In the rows, 128 means zero.
Rows near named flat spaces through zero
br_zm: [102  72 153 156  77 127 145 135 157  74 115 128 168 142 142 127 104 134
  93 142 108 100]
br_zm: [143  82 156 113 103 137 160 166 124 112 124 146 148 169 108 167  79  99
 148 106 131  99]
tz_tn: [198 169 220 104 166 124 159 135 209 145 166 108 136 147 121 102 149 154
  91  58 167 137]
pb_lh: [116 125 133 122 150 113 156 184 158 134 126 127 151 163 122 166  56  80
 145 121 125 114]
tz_tn: [ 55 133 124 105  90  56 126 115 165  91 134 107  66 120 158  62 189 150
 169 190  83 143]
br_zm: [ 67 104 184 123 135 111 149 137 194 143 111 143 154 132 153 157 104 156
  97  92 124 126]
mj_hd: [113 121 181 122 117 102 160  89 144 121 126 102 109 135 119  90 160 151
  87 128 138  99]
pb_lh: [105 132  94  77 126 111 129 133 218 145 155 137 217 111 173 122 176  92
 128 150 123 137]
tz_tn: [121 127 138 131 138 135 142 102 124 143 121 115 132 114 118 128 133 127
  95 128 141 112]
br_zm: [ 37 111 172 150 170  85 118 123 165 169  83 143 207 166 168 151  97 187
  63 108 146 134]
zb_qz: [160 101 188 113 157 171 127 143  86 146 104  92 147 119  75 156 141 166
 146 164 176 189]
br_zm: [135 101 121 145 102 120 148 109 140 101 129 113 203 154 133 104 129 102
  68 154 137  76]
pb_lh: [123 177  88 149 164 137  94 129 118 145 128 118  87  86 135 125 129 137
 145 142 116 171]
tz_tn: [164 126 130 106 131 134 131 156 131 134 142 144 153 156 122 144 118 110
 153 107 140 130]
pb_lh: [171 156  91  85 158 177 113 142 128 197 152 197 133 105 136 197 118  97
 163  33 140 138]
zb_qz: [142 118 188 130 146 148 123  94 102 163 111 147 132 136 118 143 142 191
  88  67 166 131]
br_zm: [ 94 130 129 151 158  94 113 127 110 150 102 135 167 176 141 132  99 149
 101 124 144 121]
tz_tn: [144 162 105 167 122 112  83 152 168 106 149 177 138 156 188 112 106 158
 120  63 100 139]
pb_lh: [109 123 130 191 120 156  96  89  89 110 100 121  93  84 132 118 132 189
  86 137 117 145]
zb_qz: [178 163 147 157 132 111 133  99  47 118 133 120  19 166  90  87 118 148
 126  86 138  92]
mj_hd: [105 167  91  86 143 104 125 144 179 154 154 145 105 108 156 130 145  97
 174 117 105 143]
pb_lh: [141 119 167 116 132 106 148 121 113 126 124 104 135 166 104 107 140 136
 120 142 154 115]
tz_tn: [ 50 100  86 147  91 100 108 146 142  90 109 137 135 123 165 127 113 126
 152 182  79 136]
pb_lh: [ 90 132 172  81 150  92 164 138 215 152 137 109 157 129 140 124 148 120
 121 132 136 133]
mj_hd: [170 101 151  84  96 153 153  70  46 128 129 100  74 108  65 103 205 128
 147 161 158 109]
tz_tn: [ 84 145  35 170 116 112  94 123 117 107 123 135 128 109 165 113 112 102
 127 171  85 120]
br_zm: [140 147  85 151 130 135 128  93  84 135 129 129 107 120 119 118 120 102
 101 121 127  86]
br_zm: [109 150 147 103 117  71 166 113 156 117 147 108  63 146 126  81 148 111
 135 126 113  90]
br_zm: [226 168  69 125 125 148 106 171  68 101 164 123  73 143  95 113 119  80
 213 143 122 148]
mj_hd: [119 172 115  83 148 108 136 146 213 166 165 169 120 120 169 142 131 100
 148  56 111 125]
mj_hd: [184 150 152 148 132 151 118 106 108 115 139 105  95 112 109  94 158 162
 109 121 143 145]
mj_hd: [130 171 131  99 176 103 135 113 109 172 132 100  89 130 104 110 154 123
 145 140 152 139]
zb_qz: [123  87 159 125 102 175 134 110 165 125 123 146 169  84 141 155 146 151
  91 104 129 132]
tz_tn: [175 137  66  59 127 142 101  97  99 163 156 133 195 114 126 107 233 101
 162 174 163 151]
br_zm: [130  90 131 161 122 149 116 178  93 116 102 163 156 169 124 186  44 129
 142 101 125 128]
tz_tn: [168 148 116 148 139 159  93 144 120 119 136 125 126 108 130 126 134 150
 143 132 129 176]
pb_lh: [118 147 113 124 122 116 115 148 156 105 141 110  94 104 140 105 147 130
 168 165 101 166]
mj_hd: [108  88 152  64  99  70 165 125  99 119 124 102 132 187  96  98 170 105
 174 192 146 101]
mj_hd: [170 142 144 109 142 140 138 130 126 148 143 138 123 138 114 137 129 121
 131  86 148 122]
zb_qz: [155 143 117 177 123 143 125 129  99 108 129 141  81 135 123 131  77 124
 111  85 113  99]
mj_hd: [134 125 123 122 146 104 150 190 124 113 126  92 143 172  99 136  76  75
 171 183 131 131]
mj_hd: [162 143 155 141 184 140 125 113  64 176 108 120 139 159  91 146 107 149
  98 100 182 126]
zb_qz: [178 143 122 194 148 170 105 130  73 131 117 152 118 140 118 155  64 145
  91  66 139 116]
pb_lh: [165 144 134 147 168 152 118 167  80 147 117 131 103 147  96 167  68 127
 156 103 144 150]
br_zm: [ 93 150 172 109 157  68 154 150 223 143 140 123 159 167 159 113 117 131
 106 101 130 121]
pb_lh: [112 131  87 128 129 144 109 111 154 145 131 149 181  96 161 139 145 120
 103 125 123 131]
zb_qz: [151 123 160 130 133 143 117 143 104 121 121 118 104 130 107 131 131 161
 153 132 139 165]
zb_qz: [169 155 121 109 184 172 146 143 139 182 138 119 155 100 101 175 103  82
 121 105 159 135]
tz_tn: [161 161 149 107 163 127 159 119 174 147 151  82 147 113 111 103 154 103
  98 140 155 126]
pb_lh: [125 131 101 132 128 134 117  96 118 142 128 138 155 116 140 122 150 127
  99 126 135 113]
mj_hd: [ 77  51 120 111  71 129 159 142 135 103 110 152 172 140 132 169  97  85
 136 148 105  81]
zb_qz: [141 105 153 145  99 178 136 119 156 111 131 150 120  85 136 153 118 143
  98  79 114 120]
zb_qz: [131 132 129 100 168 136 122 114 130 182 123 132 200 130 128 147 153 131
 108 126 169 142]
zb_qz: [106 120 163 150 137 102 130 123  88 129 102 124  97 167 114 124 102 163
 119 119 136 118]
tz_tn: [ 60 137 101 128 131  93 154  42 143 156 119 108 145 100 145  91 170 108
  44 152 130  61]
[156 225 112  84 189  63 112 150 126 163 164 107  42 159 121  77 163 124
 208 130 135 171]
br_zm
[160  88 167 109  92 172 117 114 128 122 131 163 151 113 132 145 169 174
 127  87 141 146]
pb_lh
[139 127  91 160 106 134 100  98  99  95 126 104 148 113 134  83 166 140
 105 187 125 134]
br_zm
[132 101 125 100 130 148 145 110  95 156 118 128 164 126 102 154 139 103
 123 140 156 109]
tz_tn
[153 104 129 122  87 145 146 128 136  90 142 117 129 117 118 116 142 105
 131 147 118 110]
br_zm
[ 82  80 145 122 101 107 156 143 106 124 104 159 116 171 122 166  74 112
 142 103 115  81]
tz_tn
[ 50 104 163 132 122  98 139  81 144 139  99 122 132 119 145 116 152 171
  78 137 128 112]
br_zm
[ 83 165 127 123 159  72 159  88  99 174 120 137  50 158 120 120 104 110
 108  79 129  60]
br_zm
[170 165 135 118 165 124 126 147 129 149 144 123 121 148 116 125 122 123
 143 106 148 143]
mj_hd
[161 108 187 143 159 162 125 160  99 142 105 127 149 153  96 172  83 164
 126 102 164 159]
pb_lh
[163 108 143 114 132 124 131 165 113 135 129 154 184 197 120 155  93 117
 142  97 154 117]
mj_hd
[165 200  57 175 132  94  68 136 105  78 154  94  81 134 148  39 158 141
 160 191 101 172]
br_zm
[ 42 132 156  99 169  71 138 133 181 186 109 156 159 160 164 156 110 146
 115  88 134 124]
zb_qz
[155 146 106 119 132 110 132 152 144 133 151 157 150 173 142 132 100  92
 136  85 127  99]
tz_tn
[116 134 189  85 168  95 174 102 152 182 126 112 151 160 109 126 144 127
  89 100 174  96]
pb_lh
[102 124 101 161 119  97 127  89  96 126 114 140 149 165 143 107 114 123
  73 121 128  67]
zb_qz
[127 128 114 113 101 155 121 154 160 118 146 170  82  90 148 160 118 120
 175  84  89 144]
pb_lh
[119 154  94 145 158  78  74 144  80 139 115 140 154 196 148 105 125 160
 153 148 140 158]
zb_qz
[134 112 159 158 115 133 137 109 112  99 116  96 119 126 110 104 132 151
  93 152 134 120]
mj_hd
[135  52 165  89  73 146 174  90  73 120 114 132 135 144  83 141 155 113
 122 135 152  69]
mj_hd

Rows near named flat spaces through zero
dhrh: [146 166 136 110 110 125 147 108 136 165 144  79  76 155 121 135  92 126
 129 144 183 140]
qnpr: [154 158 180 107  95 116 169 120 140 170  98  47  78 140 118  95 125  85
 126  86 196  89]
snjm: [ 82  61 117 118 146 129 143 134 134 127 113 129 153 138 150  81 176 113
 102  67  95 164]
dhrh: [146 149 127 129 115 128 129 135 159 145 151 108  85 180 118 128  87 135
 122 108 147 122]
snjm: [120 142 118 120 118 112 115  95 142 133 116 127 119 155 141 116 110 117
 116 134 116 104]
dtcf: [ 88  85 112 141 139 160 172 159 158  57 123 107 128 136 160  89 158 139
  80  91 129 125]
qnpr: [109 121 115 148 146 132 128 169 100 141 194 180 164 115 114 184 126 182
 156 168  85 168]
snjm: [ 57 144 135 162 106 125 240 194 145 174 191  84 117 167 137 117 128 162
  84 103 116  82]
snjm: [ 98  65  57 170 175 101  90  98  99 178 109 174 170 113  85 137 148 120
 168 140  71 203]
jqlm: [ 70 175  67 209 115 106 180 136 141 182 143 128 131 148 115 125  98 140
  79 161  87  41]
dhrh: [133 141  76 168 140 171 125 162 122 126 126 166 155  74 131 115 144 127
  53 126 125 120]
jqlm: [169  95 109 120 157 155  69 138 125 102 138 168 132 118 113 146 128 139
 146 118 132 204]
qnpr: [112 102  80 149 153 139 103 122 128  95 128 166 150 121 132 135 131 144
 121 149  97 156]
qnpr: [131 146 134 112 110 121 126  93 146 120  89 103 110 140 148  94 123  96
 101 116 143  86]
snjm: [146 131 156 118 131 141 136 156  97 139 148 133 142  86 117 154 146 139
 149 140 147 156]
qsqq: [203 183 139 155 114 100  58 114 117 174  93 164 129 109  73 152  93  95
 169 137 122  61]
dhrh: [145 111  87 159 150 164  85 152 123  94  96 190 174  70 131 107 160 113
  78 106 101 120]
dhrh: [175 122 157  46 126 152  57 116 156  67 167 155  99 183 168 144  93 152
 136 115 139 191]
jqlm: [131 106  86 101 142 134  65  85 150 107 119 163 126 163 154 109 112 120
 102 118 103 171]
jqlm: [120  59 166  78 142 143 124 107 146   1  89  99 124 133 170 105 166 127
 157 110 147 160]
jqlm: [127  94 122 118 141 113 110 126 135 156 154 132 115 175 110 139 114 139
 165 105 114 189]
dhrh: [140 101 177  85 130 107  96  91 108  88  84 131 149 105 139 129 157 106
 185 135 122 131]
qsqq: [ 94  98 123 140 138 104 154 114 120 144 122 106 131 138 115 129 140 129
 161 134 117 146]
qsqq: [154 104 141 131 137 124 100 145 116 156 111 148 146 110 101 120 150 106
 148  83 118 143]
dtcf: [148 130 162 124 121 139 136 166 135 106 148 124 120 133 123 140 126 144
 142 110 140 118]
snjm: [102 115 135  93 132 109 128 104  93 191 137 138 155 116 140 127 152 117
 133 133 108 178]
dtcf: [160 106 133 130 137 152 127 143 126 121  91 109 123  90 113 100 159  97
 117  83 170 147]
qsqq: [123 101 128 106 139 137  99 127 114 121 114 166 168 101 150 109 164 114
 107 105  98 149]
jqlm: [ 69 112 101 185 131 119 186 139 150  88 115 103 131 142 129 113 135 142
 117 138 104  69]
dtcf: [105 119  35 202 152 132 160 125 148 172 143  97  87 158  79 131  93 143
 116 144 149 170]
qsqq: [ 79 138  82 138 131 118 120  70 125  89  92 151 159 111 169 114 132 122
  90 190  88  86]
qsqq: [ 82  85 130  71 146 151 128 118 102  89 143 158 176  98 193 118 179 143
  96 141 101 198]
snjm: [189 165 151 120 103 175 129 143 194  12 109  78  55 158 149 107  87 129
  92 106 209  66]
qnpr: [155 107  93 187 154 128 120 137 117 146 105 122 121 100  60 145 128 121
 172 132 149 154]
qnpr: [175 148  94 111 133 150  69 103 129 152 118 154 117 117 128 120 109 106
  91 125 151 166]
dtcf: [119 156  46 177 135 124 103  93 155 120 131 148 107 163 118 141  70 144
 105 181 110 108]
dhrh: [156 135 183 108 111 108 117 112 131 103  88 107 120 126 124 121 132 102
 168 115 142  80]
qsqq: [158 149 123 142 128 131 104 123 119 127 112 142 130 102 110 141 119 120
 137 147 138 111]
dhrh: [163 187 109 121 111 180 130 165 157 127 183 130  87 146 148 132  83 153
  48 125 173 129]
qsqq: [181 172 144 135 110  95  60 110 123 176 101 171 139 128  97 137 100  95
 153 121  98  63]
qnpr: [ 86 168 155  98  98 118 178 130 128 153 172 109 124 154 170 130 117 147
  95 148 121  98]
dtcf: [ 83 138  51 154 137 118 142  85 140 161 143 120 109 163 132 128  93 140
  97 174 118 152]
qnpr: [111 149 106 141 129 122 120 124 117 140 151 161 147 125 133 152 113 148
 121 170  96 118]
jqlm: [137 127 130 140 133 141 133 146 122 107 129 130 133 105 121 138 135 137
 133 137 138 128]
dtcf: [ 44  87  67 111 143 138 162  72 135 112  90 107 145 124 193  60 170 103
  41 128 114 160]
snjm: [140 172 128 164 118 116 130 141 121 141 146 142 128 122 101 167  97 148
 151 172 120  79]
jqlm: [135 142 119 126 126 128 116 123 126 148 137 139 127 131 127 133 116 129
 119 135 126 133]
snjm: [149 144 104 140 136 112  88  94 111 150 120 150 130 117 101 158 105 126
 162 175 123 141]
jqlm: [107  94 137 139 127 119 141 119 140  98  57 111 148 113 140  69 174  83
 109  76 112  73]
qsqq: [ 85  66  51 233 164  96 148  97 127 135  27 107 151  95  69  86 167  81
 149 117 101  95]
dtcf: [125 116  88 138 140 139 132 106 129 146 102 110 117 114 123 103 137 105
  99 121 153 159]
dtcf: [ 89 104  45 185 149 149 145 123 167  76 111 123 117 149 135  99 119 138
  75 131 117 118]
qnpr: [108 115 196  91 112 127 182 169 127 126 166  94 123 146 148 129 149 147
 144  96 138 132]
dhrh: [ 90 125 192  73 112 101 166 117 115 113 170 101 126 159 160 159 127 162
 181 165 121 141]
[134 159  99 134 130 150 118 127 127 104 159 149 123 121 139 158 100 160
 109 184 136 138]
jqlm
[129 129  77 206 140 121 144 115 138 120  75 102 114 108  81 119 121 109
 136 146 146  84]
qsqq
[ 93 113  83 160 145 142 143 152 121 140 150 156 155 114 129 129 141 147
  95 133  97 147]
dhrh
[123 167 165 108 110  69  99 101  93 193 162 168 155 144 116 185  99 144
 197 185  71 105]
dtcf
[127 100 116 121 143 171 132 157 131  90 126 138 142  99 151 104 161 128
  80  97 139 161]
qsqq
[ 85 138 110 119 122 128 149 118 146 108 162 128 121 168 165 131 107 158
 100 156 107 123]
dtcf
[ 78 106 143  80 126 111 152  92 100 165 118 116 156 114 167 102 170 107
 112 127 113 162]
dtcf
[131 176 107 127 118 161 141 120 140  70 145 121 107 118 162 142  99 155
  82 190 162 106]
qsqq
[133 153 133 132 115 125 132 127 139 121 131 122 116 141 131 131 109 131
 122 137 132  93]
snjm
[121  95  88 159 153 135 102 132 119 123 100 168 165  95 117 114 156 115
 115 114  94 138]
dhrh
[102  97  58 157 146 120 120  90 164 127 106 113 101 179 121  98 107 117
 109 114 120 150]
snjm
[155 194 125 113  95 117 121  76 141 177  90  93  90 137 136  96  97  79
  82 131 170  73]
qnpr
[144 114 181  85 122 146 182 165 109 183 160  67 100 117 119 123 156 124
 136  81 199 203]
dtcf
[ 93 137 112 143 124 127 160 145 151 114 181 122 110 179 138 149  95 174
 123 151 112 123]
dtcf
[147 178 161  76  99 127 106 118 125 157 149 145 127 139 162 127 110 121
  97 128 127 107]
qnpr
[131 128 141 123 124 128 130 126 125 123 109 123 134 114 133 115 142 114
 123 117 132 112]
jqlm
[176 124 126 126 140 135  65 131 118 127 119 173 142 107 107 143 126 120
 148 120 120 149]
qnpr
[163 152 171  65 120 124 114 128 107 177 210 122  94 160 119 193  87 168
 187 163 165 220]
jqlm
[163 130 121 147 139 138 101 134 121 104 119 144 128 103 102 152 121 134
 156 148 141 134]
snjm
[ 70 126 115 131 125 136 208 143 131 146 171  81 110 148 147 125 130 157
  98 142 146 155]
qnpr
[102 142  61 170 136 125 138 114 151 136 153 126 102 170 117 141  82 155
 111 166 119 132]
dtcf
[140 176 172  77  99 114 119 101 113 151 135 128 128 126 157 136 117 118
 125 153 134 102]
snjm
[ 87 168  70 177 122  83 118  42 129 115  69 137 142 124 132 129  99 111
 126 221  86  34]
qsqq
[105 106  47 187 150 146 133 119 159  91  98 125 118 135 122 100 122 125
  84 128 124 122]
dtcf
[ 84 129 107 131 119 108 142  95 151 125 114 116 123 168 154 100 118 120
  99 128 101  92]
jqlm
[107 164 111 105 110 109 121  86 140 166 144 130 114 171 156 122  93 126
  96 150 112 116]
jqlm
[127  95 172 124 132 112 104 147 125  70 115 162 165 125 131 139 151 136
 180 113  77  93]
qnpr
[ 63 117 120 176 129  86 201 126 105 186 121  91 144 119  99 130 149 126
 158 150 107 101]
dhrh
[162  90 139  84 141 129  69 111 128 137 116 148 128 141 127 115 137 106
 148  82 127 195]
jqlm
[148 142 131 132 124 128 108 122 133 107 118 136 124 126 125 135 116 127
 136 139 130 105]
snjm

Rows near named flat spaces through zero (a row that begins with a name and a colon came from that space)
qcmb: [165 124  99  95  71 191 160 255 136 215 137  97 164 118 117 176 126  46
  80 152 185 170]
tjjf: [162  82 133 167 103 177  99  90 122  81 119 156 116 127 149 127  46 167
 131 127 168  63]
tjjf: [134 130 156 178 104 174 122 123 168 121 125 135 114  91 156  91  75 152
 217 123 181 116]
tjjf: [119 160 137 133  86 102 149 217 122 141 171 106 116 123 143 119 149 109
 175 131 144 113]
njgj: [103 103  95 151  97 167  96 161 111 134 169 140 100 153 199 175  81 145
 112 119 134 100]
njgj: [123 138  91 175 103 171 131 135 128 169 137  82 100 125 117 125 167  77
 154 140 138 165]
lqsm: [118  84 135 113  80 191  91 112 149 185 130 131 130 141 172 152  73 147
 146 107 161  97]
qcmb: [181 144 115  79 144 121 147 201 152 186 145  91 140 132 108 137 165  79
  85 129 121 145]
lqsm: [137 132 121 127 150 148 134 176 140 123 132 138 138 117 148 150 108 127
  90 134 127 156]
mzqf: [193 123 125  74 140 110 138 164 132 158 158  97 136 151  93 127 152  99
 105 111 112 109]
mzqf: [ 88 150 134 111 146  94 140 122 132 132 135 144 136 126 133 123 142 136
 154 117 110 160]
tjjf: [155 113 120 128 148 170 140 119 119 141 120  76 144 133  56 132 181  81
 108 125  93 199]
lqsm: [147 166 198 143 175 125 136 141 197 126 130  85 121  85 114  56 163 146
 224 105 103 164]
njgj: [139 103  97 115  92 100 110 116  88 119 181 146  99 177 150 143  97 142
 135 107 135  40]
qcmb: [112 109 139 122 169 145  97  90 141 121 108 134 130 135 149 145 121 162
  87 118  89 141]
njgj: [ 65 150 149 169 189 166  95 141 182 116  51 153 132  77 218 157 111 177
  41 168 108 187]
qcmb: [152 136  82 157  87 143 131 128 132 169 152 113  93 132 133 114 124  90
 170 133 175  99]
mzqf: [170 120 114 178  98 170 129 140 130 109 102 132 119 104 131 123  91 115
 110 163 187  97]
lqsm: [ 90 180 173 142 153  82 137 154 159 124 154 101 107 108 142  80 179 147
 218 109  91 153]
tjjf: [103 163 107 124 164 134 149 169 185 134 123 219 146  83 211 144  33 154
 125 136 185 169]
lqsm: [123 157 128 129 167 122 122 170 174 137 126 150 120 105 191 133 105 150
 104 135 130 136]
njgj: [101 119 133 168 129 164 116 183 108  80 122 134 129 118 166 167 109 148
  72 149 114 148]
mzqf: [ 89 123 179 201  79 142 150 119  70  34  81 114 148  94  69 106 154 131
 162 166 137 152]
tjjf: [155 113 149 162 198 173  78  69 194 112 137 126  89 121 178  98  85 191
 166  88  96 117]
mzqf: [152 160 167 113 100 112 151 165 184 159 114 145 142  83 144  83  94 132
 194 137 202  95]
njgj: [150 125 117 155 168 161 109 139 153 119 160 114  99 131 156 127 115 141
 134 107 101 140]
mzqf: [154 162  77  44 190  73 143 154 172 205 181 149 124 153 154 139 131 106
 109  94 110 142]
qcmb: [129 141 127 142 183 111 140 162 119  60 156 152 126 124 141 134 113 152
 111 120  92 156]
qcmb: [101 111 136 133  96 163 145 171 103 100 117 159 165 113 135 164  84 131
 109 143 157 160]
lqsm: [113 128 146 155  98 119 139 103  90 109 141  81 118 137  66  97 189 107
 197 121 105 141]
mzqf: [101 126  50 158 133 152  94  86 148 161 130 185  86 138 223 162  59 144
  95 136 165 102]
lqsm: [ 64 147 109 147  86  59 125  85  73 121 141 121  94 156 123 116 184 123
 166 136 112  91]
mzqf: [205 115 124 120 115 139 130 183 127 123 150 109 123 135 118 128 112 112
 100 131 147  77]
tjjf: [166 113 131 146 108 120 130 148  95  71 139 136 122 134 118 126 104 137
 112 139 144  72]
qcmb: [126 114 148  71 137 141 142 178 131 139 111 146 184 123 124 169 110 127
  64 130 125 167]
tjjf: [155 104 109 122 120 140 140 132  88 103 119 129 147 140  87 152 127 104
  71 143 129 132]
lqsm: [147 134 132 107 164 140 129 167 162 138 123 140 142 114 153 142 106 135
  87 128 127 147]
tjjf: [110 141 130 115  78  85 155 149  87 126 117 128 145 129  95 128 159 101
 126 154 150 111]
njgj: [ 73 133 130 135 135 103 105 110 115 117 123 138 113 140 166 142 141 157
 111 130  97 118]
mzqf: [131 103 145 105 115 139 108  98 125 155 122  98 131 148 110 130 150 129
 128 113 108 112]
lqsm: [ 69 121 109 122  86 105 139 145  74 107 180 165 129 157 149 158 101 138
 165 109 131 124]
lqsm: [205  83 149 100 134 188 124  99 146 150  91  93 162 126  60 123 127 105
  95 124 134 137]
qcmb: [113 141 181  91 146 102 133 145 142 141 116  95 151 122 103 114 183 133
 136 118  85 155]
qcmb: [111 135 161  31 134  99 129 104 181 226 129 126 160 136 126 115 142 131
 175  87 122 142]
mzqf: [184 138 164 134 146 155 147 175 164 118 110 104 148  90 100 102 129 117
 130 138 143 149]
njgj: [107 131 128 111 114  75 123  94 104 118 114 148 126 143 130 126 137 142
 114 137 128  81]
tjjf: [ 94 120  98 126  95 201 122 181 161 203 153 144 133 122 197 173  71 116
 145 117 172 171]
qcmb: [111 120 103  86 116 137 150 140 138 148 155 205 159 128 163 157  36 138
 151 105 180 146]
njgj: [ 80 125 134 115 112 145 119 137 139 159 117 145 142 124 167 154 110 140
 123 128 137 147]
njgj: [ 59 129 144 118 109 108 125 129  99 127 134 126 136 142 136 146 155 140
 141 121  98 148]
[105 137 156 111 115 120 140 144 133 141 130 121 144 120 120 119 142 128
 165 120 127 148]
qcmb
[108 133  99 144 165 154  80  98 186 176 133 143  85 131 223 140  93 162
 121 113 122 116]
njgj
[178  93 169 180 106 194 107 170 123  70 116  97 124 111 128 127  99 148
 109 143 139  91]
mzqf
[206 138 134 178 147 155 133 251 145  64 211 114  90 116 168 114  78 145
 159 111 133  94]
tjjf
[163 161 112 120 162 108 199 189 110  88 113 139 173  96  55 128 153  73
  82 161 136 210]
tjjf
[182 124 136 123 195 189 119 133 193 160 102  96 139 105 117 125 135 116
  88 123 107 189]
mzqf
[126  87 112 128  54 149 117 129  78 125 127 140 134 152 131 163  94 123
 100 142 167  71]
tjjf
[154 104 165  54 131 132 113 104 159 192 114  99 156 144 101 124 147 128
 123 100 110 117]
lqsm
[144 117 117 109 133 122 112 113 142 141 147 150 117 143 159 131  90 148
 131 110 138  86]
njgj
[140 104  80 142  88 170 108  86 133 176 119 139 109 139 149 142  89 111
 124 136 181  94]
qcmb
[135 108 128 126 144 133 107  91 122 114  98 133 130 135 127 139 125 143
  75 137 114 111]
qcmb
[115 132 115  88 109  86 121 186  85 171 182  57 110 183 110 155 225  90
  99 114  58 116]
tjjf
[169 121 120 184 114 173 143 135 116  91  89 115 133  98  89 120 125  99
 100 169 163 140]
mzqf
[113 102 155  85 108 149 142 163 118 130 180 140 162 144 122 146  90 141
 185  80 123 157]
lqsm
[112 125 165 115 118 143 121 138 156 150 152 119 131 125 146 114 115 150
 199  94 125 135]
lqsm
[151 135 145 158 145 164 117 131 170 136 107 106 117 100 138 106 127 132
 138 135 136 136]
lqsm
[ 50 144 163  77  84 109 156 115 129 189  80 133 184 110  98 131 166 107
 159 139 148 187]
njgj
[107 112 131  97 164 130 105 101 130 149 142 109 128 157 130 147 156 140
 111  97  65 155]
mzqf
[125 128 139 155 153 144 107 126 133 118 119  91 110 128 131 126 165 134
 108 131  85 142]
qcmb
[ 38 165  51 235  88 136  92  84 105 176  81  85  51 127 177 142 216  84
  92 196 128 133]
njgj
[134 117 119 117  91 172 131 169 135 181 120 107 144 124 127 153 129  93
 108 140 156 147]
qcmb
[ 89 153 173 119 188 102 129 106 155 112  96 122 144 106 122 109 170 155
 131 123  74 185]
njgj
[123 131  74 135 167 128 118 133 126 125 156 154 106 146 169 160 107 131
  83 122 109 140]
mzqf
[147  87 135 146 173 217  87  44 167 164 115  71 115 138 102 120 150 129
 145  91  76 184]
tjjf
